Each row has a class, written after it.
[ 125   41 -126  -70 -123  198  252  -46  -10 -207  119   -9 -394   55
 -475  -23  121 -201  223  423 -247  181  -62   -2 -338  170 -466  631
 -251  199  244 -507 -289 -153 -188  -70  313  206 -397] -> pamig
[  55  -64  -52  -99  -18 -550  331 -157 -296  279  147 -156 -316 -192
  128 -338 -317  105  -88  255 -311 -197  301   15   20 -240  -54  529
 -581   45 -899  116 -176   84  142  166  -73  406 -289] -> Nafib
[  15  229  -96   54  -71  281 -118  227   84   67  -73   55 -151    0
    5   58 -179  -72 -148   16  -66   38   15 -117   -3   55   -4  133
  -13  241  121   42 -106  -54   56   86   84  -17  137] -> Kun
[ -73   35  -43  140  -30  314  -62   67  -36   -8  -94 -179 -135  -60
  -65  107 -165  -50  -64  130  -54   18   82   10    1  129   88   30
   33  228  251   32 -134   51   17   27   91  -96  123] -> gakes
[  76  -55  321   59   30  420  -17 -225  -40  -53  125   76  116  207
  -18   85   81  -81   52  -80   13  100  -75 -372   78  118   40   26
  122  165  252 -118 -113 -134  -13   18  -56 -211  -55] -> dinu
[  12   33   49   25   51  261  -89  -84  -14  -25   73   70  -83  365
  190   88   52   -3    4 -105   54   14    9 -244   93   87   28  -56
 -267   58 -141   38   21  -23    6    3 -201  -47 -218] -> vegur
[ -49   87   53  295 -213   -2 -183 -155 -142  473   82 -266  155  385
   25 -283   -3  -98  -67  232 -542 -316  234 -183  161  292   76  240
 -497  111  289  214  -42  283  259  461  -89  302 -166] -> dinu
[ 212  191  -79  -62  179    9   15  -41 -181 -332  187  -30  201 -128
   90  174 -263   11   62  -41  349  -75  133   35  -21 -231  185   40
  119   32  205 -184  123 -168  -64  -84   12 -102 -160] -> Pezop
[  16  214  -25  128  -75  177  -15  142  -72   68  -55  -57 -145    5
 -107   81 -189  -50 -153  164  -66  152   88  -32   43   85   57   74
  -79  324  133   96  -70  -96  -37   37  157  164   64] -> gakes
[  72   -1 -183  -97   81  332 -189 -144   58  139   90  -15  100  203
  -15   30   63  -41  -34   35 -151  -66  -92 -119  -90  248   27  294
 -150  -32  135   52    5  -81   65  -31 -177 -231 -230] -> pamig
[ -76  198 -213  392  -31  298 -283 -165  368 -282   21  418  -48   88
  -33  -97 -334 -181   -8  -62   10  -66 -204  -69 -114  112 -250 -355
    9  159 -125  -98  -73  -13  404  147 -184  351  313] -> kizup
[  53   50 -197 -258  -39  271 -100 -160  -56  147  153  137  -68  177
 -114  -23   91 -145 -101   54 -132   82  -84 -195   31   70  236  320
 -387  -35 -427   88   11 -220   -4   40 -227  163 -104] -> Kun
[ -42    6  244   79   48  193   15 -311  238  -21   98   54 -132   87
  365   22  280   -1  -48  -65 -216   55 -190 -302 -189   -3  -45  -58
   23  -39  306  258 -333 -183  -29   29 -309    7 -201] -> Nafib
[  22  182  420    9 -110  259  151    5  -49  116    0  120   -2  256
   -8  -39 -279   10  131 -401 -102   76   96   41  179   -5  401 -483
   -4  259  -25 -240 -116  -82  -17   97 -152 -182  136] -> Pezop
[ -60 -314 -136  164  -21  -14  -98 -207   75  -97 -188   74  -31  -37
  406 -165   62   69  135  151 -113  -52  -10   16   67  465  -26  -41
   39  -94  -41  407 -236 -101  -59  230   -7 -361  -38] -> gakes
[  60   95 -147  101 -108  421 -140   34  -39  -72    4   11 -151  118
 -198   73 -182  -77  -79  110  -50   48   51 -110 -107  -23   91  155
  -98  398  113   47 -100  -80  -52  112  105  -98   40] -> Kun
[  73  296   32   24  -97  146  -40  125  -15   53  -26   29  -81    2
 -141   57 -159   -2  -35   76  -25   91  133 -102  -46   99   60  109
   57  419    6 -172 -131   20   -1   31  270 -121  -82] -> sova
[ 173  269  227 -244  131  137   30  184  -52  232  192  256  148  -38
 -254  200   -1   34 -170  -72    6  231 -314 -406  165  -95  -41   14
   14  -94 -194  229  188  -30  334   13 -135  852  344] -> vapa
[  20  151  -68   43 -147  358  -61   79  -29   62  -97   -7 -139   13
 -199   88 -198   51 -129   11 -133  144   48  -94  -62   17   15   29
    8  420  231   48 -163  -32   17  -70  114 -276   48] -> sova
[ -62  -34  -85  117   17  353 -367   32 -125   41  159 -273  192  235
  134  -53  -98 -135  -81   20 -139 -218  -54 -219    1  145   82  202
 -146  -76  -60  100  -36   98   69   54 -293 -224 -216] -> Pezop
[  93  218  201 -129  256  104 -147   71  183   74 -135  104  129 -301
   24  279 -122    6 -173 -214  -28  254 -133 -197   64 -200  283 -416
  316   73  450  -42  -40  -98  218  -88  -81  -60  342] -> Pezop
[-107  247   55  103  175 -209  -97  162   35   39  102  113   19   18
  141  214   49  -51 -166  125   41  213 -309 -294  133  183  -22  102
 -271  -84 -363  -19   30   95   51  261  -27  495  223] -> gakes
[ -23  -81  -94  -70   14  373 -148 -148  -61  167  143   31  198  283
   55  -14   27  -59   79 -105 -156  -91 -143 -260 -184  252  245  372
 -383 -178 -168   98   -7  -73  111   96 -393 -207 -129] -> Kun
[  19    1   42   78 -146  219 -149 -274   95   36  220  196  154  268
  150 -130  -14  -59   86 -148 -185  143 -198 -170 -121  -39  148 -273
   81   57 -518 -322 -123 -104    1  156 -214 -185 -161] -> Dap
[  58  -63 -202    6   77  104  -60   14  -25   -3  185  169  257  200
   56   29  -29 -128   22 -123  136 -133  -98  -99 -176  -34  -95  321
 -268   26 -196  -15  183 -118   20   21 -255 -219 -165] -> Kun
[-156  110 -197  112 -148  332   35    2  -66  -71    8 -207  -57   -5
  -36   51 -207  -68 -128  187 -192   57  172  -27  -95  252   11   84
  -56  331   91   94 -195  -77  -26   34   47 -230    3] -> kizup
[ -53 -187   43  232   78  105 -359  -73 -163  -34 -378  159  366  342
  309 -110 -220 -109  -20   73  -24   -1   58 -187  157  448  110   30
  144 -159  -82   31 -123 -150   54  195   -8 -277  -65] -> Mos
[  -6  -44   35  113   29  197 -283  -67   23  278  116  -63  169  335
  120  -58  138 -138   35  -97 -115  -92 -197  -74   85  235  179  231
 -258  -83 -116   46   58  -56   63   11 -232  -15 -198] -> Pezop
[ -78   98 -398 -135  -83   53  -95  240  -36 -304  358  274 -114 -276
 -201 -127 -114  -85   18  206  159  193   -4   67 -297 -140 -208  297
  418  -87  -87 -549 -172   51 -239 -112  407  279  286] -> gakes
[  15  -33  -53   25   22  267 -187  -35   84   53 -129  -19  139  237
  138   42   53 -150   12  101   30   60 -122 -167  -84  144  152  231
 -264 -304 -191   27  146 -106   66   94 -139   75   26] -> vegur
[ -47  136 -155   37    8  142  -86  164   -2   26   77   29  -54    9
    9   94 -114  -66 -127   17  -22   58   70  -77  -39  118   27  117
  -12  234   28   79  -13 -104   42   30   80   64  105] -> Kun
[-193   90   13 -486   30 -230 -214  252 -231  121  277  220  -74  350
 -163   81   62   -3 -201 -148 -217  274 -207  148  289   96  138  104
 -244   -1 -269  138  -81  -91 -211  -54  111  265  257] -> pume
[  25 -202  186   60 -161  395 -103    7 -245 -380   10 -154  351  172
 -211 -102 -328    8  129  104   33  325 -167 -189 -130  -13   67 -266
  175   75 -315  -30 -128  118  -55  115   17 -208  185] -> gakes
[   6  136 -189   99 -132  334   79  -14  -57  107  105 -102  100   59
  -54  -20 -115   10 -165  -27  -33   -3   75  -20 -143  132  156  178
    0  441  148  127  -98 -103  -66  -60  -10 -403  -92] -> Mos
[  20  -28  -95  241  194  514 -228 -104  215  -78  454 -160  471  165
  228 -115 -259 -191    9  -83  146  -15 -181 -179 -122  237  205  333
  -83  175 -198   59  -20 -268 -173  -12 -115 -516 -170] -> gakes
[ 126  309  -65  158 -104  208   96 -322  429   90  383  403  248 -276
    0  202 -396  -14  119 -105  261 -228 -244  -95 -503 -383 -342 -304
 -118   26 -537 -157  281 -123   45 -117 -647  -16   20] -> pamig
[ 245  213   57  172 -111   73  240  -95   96  541  327  -25  -81  157
   54   -1  300   40  -99  151 -149   54   59   -9   83 -124  -40    9
   21  467  -99  197 -225  245 -101  211   35  273  -35] -> vapa
[  89   -4  -63   11  145  285 -271  -40  -20  303  241   24   38  270
 -117  100   14 -130  -21  -49 -146  -40  -92 -119  106  265  465  331
 -555    7 -242  161  139  -87   32  180 -149 -222  -86] -> gakes
[  -5  170    1  144  -65  514   46   63   80  131  -38  -53  -86   71
  -43  138 -235  -24  -75   93  -53   89   67 -135 -109  169   74  146
 -163  235  149  145 -106  -93  -32   16   10 -121   38] -> gakes
[ -45  -82  -28   -4   46  247 -269 -227  -14   62   48   83  272  291
   10  105  -21  -84    3   16 -118 -141 -192 -232 -112  157  154  123
 -298  -58 -272  151   13  -24  170  171 -302  -77 -142] -> kizup
[ 130  361 -127 -108  145  398  137 -296  152  146 -174   59 -220  -88
  169  141  -91  129 -108  235    8   90  162 -395 -196  -26  152  724
 -470  185 -233  217   57  -99 -114  309 -104 -583 -195] -> dinu
[-104  -18    9   65 -176  265  245 -297  264   75   -8  362    1 -168
  210  285  174   48  178  -16  114  -32 -248   35  -34 -118 -487  -85
   52   35  292 -194   72  -61   -1  -85 -175   25 -105] -> Dap
[  55  113   57 -145    1  144 -156  -14  -78   33  108  327  164  287
 -104   86  -36  -16  -84  -59  -20   78 -139 -261 -185   98  184   61
 -173 -200 -387   84  239 -142  145  152 -203  157   61] -> dinu
[  35   97   47   41   19  394 -108 -105  -83   69 -102  141 -177  467
  196  117   85 -177   82   82   19  226   39 -185   92   75   26  170
 -461  102 -270 -142  -41   73   51  147 -178   84 -101] -> Dap
[-251  192  367  -15  369  -58  -60 -122  398  200 -143 -341   68 -170
   90   66 -176   56  -12   97 -186  102   79  109  153  289  -49   98
  109   90  107  393  -83   24  141  -38  316  183  -66] -> gakes
[-157 -176 -373  427  130 -125 -297  -27  -22   78  156  349  849   81
 -203  -51 -369  -51  -82 -387  390 -491 -447  187 -328   29  558   10
 -178 -272 -880  190  340  -87   66  -60 -541 -189  -76] -> Mos
[ 110   15  -20  338  143   68  -55   54 -394  136 -465  -34 -192  179
  108 -169 -417  159   28  119  -36 -429  227    1  473  226 -155  115
  -67  217  342 -298   69  510  362  433 -153  180  202] -> Pezop
[ 194  -78 -421  337 -106   -1 -121 -211  140  408  -58  411  -61   28
 -213 -310 -236  136  158 -122 -117 -399   10   99 -165   66  308  230
 -510  211   43  -43   42  -90  -51  122 -187 -266 -116] -> vapa
[-278 -182  109  -75  332 -138 -102  244  385  390  239  162 -400 -262
   96 -172   80   60   71 -277 -258 -257 -198  -24  111  -38 -141  417
 -680   17  269  318   11   71   63 -140  -94  288  -61] -> pume
[  18  159  354  354   83  329   74 -101  388  175 -233 -249  425  -87
   46 -111 -525 -183  160    9  -11 -203  158  -29 -335  215  179  -17
 -373   78  389 -144  139 -147  -34  -75 -315 -491 -257] -> Mos
[ -36   -9  -52    2   71  164 -301  -32   22   -8   54  -19    8  237
  105    9   62  -48  -23  -42 -165   26 -223  -98   18   80   72  198
 -283 -162 -245   84   56  -27   95  132 -158 -170 -194] -> kizup
[-167   16 -172 -143  187 -232 -104   -4   36  112  277   16  520 -464
   29   76 -103 -270   59  313   64    4  181  118  258  364  174  333
 -174 -153  -54  256  157 -130   26    4  251  321  122] -> dinu
[-236  -11   44 -250   67   73 -197  304 -133 -277   75   -9  400  -11
  -56   19 -291 -126  -81   81 -203  258 -184 -158   58  387  264   44
 -155  -88 -128  -14  -49  -93   27  167  132  -79  107] -> pume
[  89   54 -130 -197  118  305   39 -172  -51  162  100  154   49  380
  201    3   18 -133  -34   67  -60  108  105 -182  -41  217  158  635
 -672 -108 -430  144   10  -12  137  186 -187 -226 -110] -> vegur
[ -74  324  102  -75  173  -88   12  -55  195  -55  203  -44  653   46
  250   28 -112 -302  -65  190  362  157  147 -134  -75   82  186  184
  -54 -416 -668 -214  316   24   85  187   93  306  160] -> Mos
[ -48  104 -248  -27  332 -382  119 -248 -147  454 -254  336   73  -43
   49   92 -113  200 -204  311   54 -124  223 -208  550  122  -65  410
 -343   10 -269   74  173  176  204  277  125  798  -42] -> Dap
[   2 -208  -26  199   12  275 -182 -254  -81 -212  -58  -28  281  197
  222  -38  -42  -56  216  132  -28  100   63  -86   41  236   64  180
   14  149 -100  195  -50 -129 -204  359   95 -772 -179] -> pamig
[ 152   30  233  276   41  258   80 -164  262  655  311   27  177  130
  247    2   34 -187   33  382 -136  -90  -88   23   36  284   86  717
 -548  100 -151  161  149   12  123  434   94  544   48] -> pamig
[-225  149 -119  179  317 -441 -168   45   77  191  -58 -310  228  -75
   73   17   46 -147 -210   11 -120 -135  113  -39  322 -107   32  -20
   -3 -247  -65  237  184   51  310  117   28  663  -62] -> pamig
[ -92  177    3  166  -60  260  -22  180    8   31 -118 -264 -194   71
 -154   31 -141  -63    2   95 -112   -2  208  -11   12  285   45  132
  -63  271  259    4 -126   -3  -34    1  205  -81   43] -> kizup
[-146   85   57  487 -165  265  312 -278  167   74 -209  -43  428 -279
 -238   99  -27 -242   70 -144  109 -169  -76  386 -120  277   89 -186
   25   39  537   19   87   25  249 -188 -384 -446   88] -> Mos
[  40  363   19 -237   99 -180  -20  -67  -29  133 -209  242  -90  102
   27  -54  -14  -75 -181  186 -194  176   54 -201  -23  194   43  419
 -141  -56 -446 -222  119 -120  116  342   19  102    6] -> dinu
[-101  181  156   60  242 -191  149   45  159  -81 -194   59  -12  135
  257  140   28  -77  -20   51  234  101  295 -141  328  106  -30 -530
  -45 -241 -193  -23  275   43   32  260  -50  537  363] -> sova
[ -26  -34    5  -13   77   57 -254  -62   10  179   53   85  231  195
  106   37   26 -140   23  -36 -137 -109  -44 -163  -39    4   47  359
 -375 -207 -107   72  160  -39  124  138 -187 -191 -245] -> Nafib
[  10  188   49  -95   18  -10 -395 -175  -88 -562  304 -228  414  -83
   -8  191  -86 -474   -3  308  257 -102  -40 -336  -84  -68    8  311
   37 -325 -259 -124  124 -210   32  109   36  157  -23] -> Nafib
[ 248  -92  -27   76  116  -28  -25  140  -86  300 -160  -76  -22  115
  197 -192   71  -27   59  -31  -42 -119  234  112  357    1 -127 -172
  396  320  553 -169  -36   48   68   32  101  111   46] -> Mos
[ 171  394 -225 -121  262  144  119   19  152  137  161   97  226  -67
  218   25  -72 -201 -228  -24   64   14  189  -69  320  -32 -195 -173
  217  119  203 -172 -229  188  325 -150 -178  189 -132] -> dinu
[  79  123  177 -330  277   -6  220  134 -121  529  218   68   85  -10
  -82  129 -138  143   84 -157   40  115  218 -282  530 -190  -30  253
 -335  363 -383 -298  415  230  152  185  154   48   28] -> gakes
[-171  182  199  241   -9   62 -129   54  342  136  360   17  183 -284
  230 -146 -303  -42  -24 -291 -109 -438  113  -62  -66    5 -421  392
  128  131  122  255  180  -85   78   59   37 -751 -170] -> vapa
[ -12  -44 -234  -96   94  146 -187  -77   97  165   93  240   64   84
  -30  -18  109  -84    5  -34 -181   34 -172 -101 -187   51   43  309
 -167 -115  -66  -32   43 -182   21   -5 -144  -41 -152] -> Dap
[ -22   68   15   75  -68  370  -64 -109  -35   18   81  -49   84  227
   66   60    4 -106   27  120   17  103  -18  -90  -84  152    7  245
 -181  -76 -150  159  -21  -32  -61   29 -136  -59    1] -> Pezop
[  40 -117 -145  -95   -3  369 -201  -51  -87  112  392   43  215  220
   28   39   -6  -59  -16   47 -110  -85 -242 -232 -168  165  133  497
 -406  -44 -493  136  113  -57  -31  161 -252 -290 -206] -> vapa
[ -47  181 -152   66 -174  179  -52  208  -69  -80  171  -95 -185 -125
 -148   32  -91   15 -154   92  -93   79   -8  -56 -200    5    6  229
   78  143  141   21  -93  -93 -114  -83  148  -30    1] -> Nafib
[  30  337  -84 -110  161   51 -192   89    2  165 -175  337  213  224
  -35  111 -110  -38   16 -164  202   95  140  -75  -12   75  372   71
   11  -97 -152  -19   66   53  101  148   22  -10  317] -> gakes
[-125  179  -77  158  -95  287   12  191  -34 -112   46 -131 -139   83
   15   82   44 -104 -157   65   76   44   80  -33  -11  210   -2  148
   47  184   26  209 -123   14  -53    0  109  -30   33] -> pamig
[ -17  247   -9   74 -142  303   24   98   24  103  -61  -48   -4  -55
 -120   72 -203   32  -85  -36  -11   75  112  -43 -134   29  165  -12
   54  225  192  -37   15  -67  -40  -72   18 -246   76] -> dinu
[-157 -155   22   11  120  238 -186    2  -35  105   -3 -166  217  173
   84   69    6 -184  109  229  -67  -17 -116 -175 -186  263  -49  583
 -395 -296 -298   91  129  -43  -17   51 -163   42 -152] -> Pezop
[ 100  107  -32 -112  198  284 -226  -43   84  180 -133  192    6  155
   44  105   82 -153   39   38  -31   80  -52 -217  -67  171  283  343
 -257 -293  -99   62  109 -224  109   92 -169  129   27] -> sova
[ -99  232  502  -60  242 -567  226  283  -78  325 -461 -290 -408   73
  230  107 -218  261 -133  -79 -314   92  120 -266  230   42 -395 -269
   97   82 -258  -76 -445  255  165  -63  -60  326  -26] -> Nafib
[  46 -144  117  162 -251 -166 -273 -154 -121  557   69  110  381    6
  249 -181   96  163   62 -314 -102 -395 -263 -303  -79 -288 -286  414
  203 -575 -565   84  449 -184  -42   38 -528 -743 -252] -> pume
[ -49 -323  -63  194    5 -119   67   13 -232 -304  264   81  219  220
  153  -64   51 -116  129   55  162   50 -128 -126  173  296 -127   49
 -338   24 -635  161    3   67 -106  300 -116 -133   51] -> Kun
[  10 -192 -149  -73   31  296 -308  -22   -8   41  -34   12  -31  144
   55  -51  155  -72   -1   54 -157  -38 -247 -171 -117   79   62  420
 -267 -210  -63  204   57 -110  -13  117 -213 -210 -106] -> pamig
[  11  -39 -238 -123   73  353 -291   13  -54  -47  192   27  177  185
   16   43  -55 -185   76   72  -21   45 -189 -140 -214  129  186  477
 -366 -161 -232  176  -13 -158   41  -12 -153   72  -37] -> vegur
[  87   73 -100  -20   32  487 -226   56  -66   68  191    2   29  293
 -149   55 -129  -72   71  -45 -168  104 -126 -200  -75  183  217  255
 -395  -20 -127  -30  106 -115   26   77 -188 -149  -88] -> vapa
[ 138  -20 -246  -64  -99  382 -353   17  -96 -136  173  200  -15  400
 -160   32  -36  -33   38  -88  -28  102 -292 -187 -118   43  171   34
 -201  -56 -269  -30  -19  -79   96   49 -146  -66   55] -> pume
[ -73   29  185  119   77  -24  -52  239  -69  604 -111  -48 -153   49
   35 -126   64   16 -146  208 -523   32   20   51  137  290   30  597
 -368 -511 -395  182  149  297  169  386  -51   44 -144] -> Kun
[-318  110  344   -1  194   78  224    8  108  279  497  172  316  -40
   17   87  150 -175  -83 -455   50 -257 -120  137 -195  140 -143  258
   17  128 -164  490  -49 -105 -129 -352 -531 -355 -155] -> kizup
[ -76  198  -67 -212   30   14 -148   62  206  -28  508 -335  260 -212
 -267  -48 -210  -31   72  -11 -173  -37  -21 -105  -78 -232   54 -217
   52   96   73   32   98  -23 -146   14   79  236  166] -> Dap
[  -7   15  -85   64   -5  352 -206 -195   19   69  104 -108   93  340
   62  -41   -6 -141   71   81 -111   -8  -44  -88  -77  208  214   89
 -197   32 -276    9    5  -56   -3  131 -207   22  -66] -> vegur
[  85   29  239 -116 -110  483 -229 -158   13 -104  165  -88  244  330
 -248  -98 -105  -19  213 -143  -95  371 -227 -166 -351   96  237   26
  105   98 -287   39 -287  -52 -146  -96  -60 -540  146] -> Pezop
[  -4  -78 -143   40   70  103 -115  -41  -34  135   -2   47   64  290
  125   79   57  -75   65   27  -47  -93  -91 -123   22  234   68  262
 -537 -161 -138   96  132   -1  159  147 -206  114  -91] -> Dap
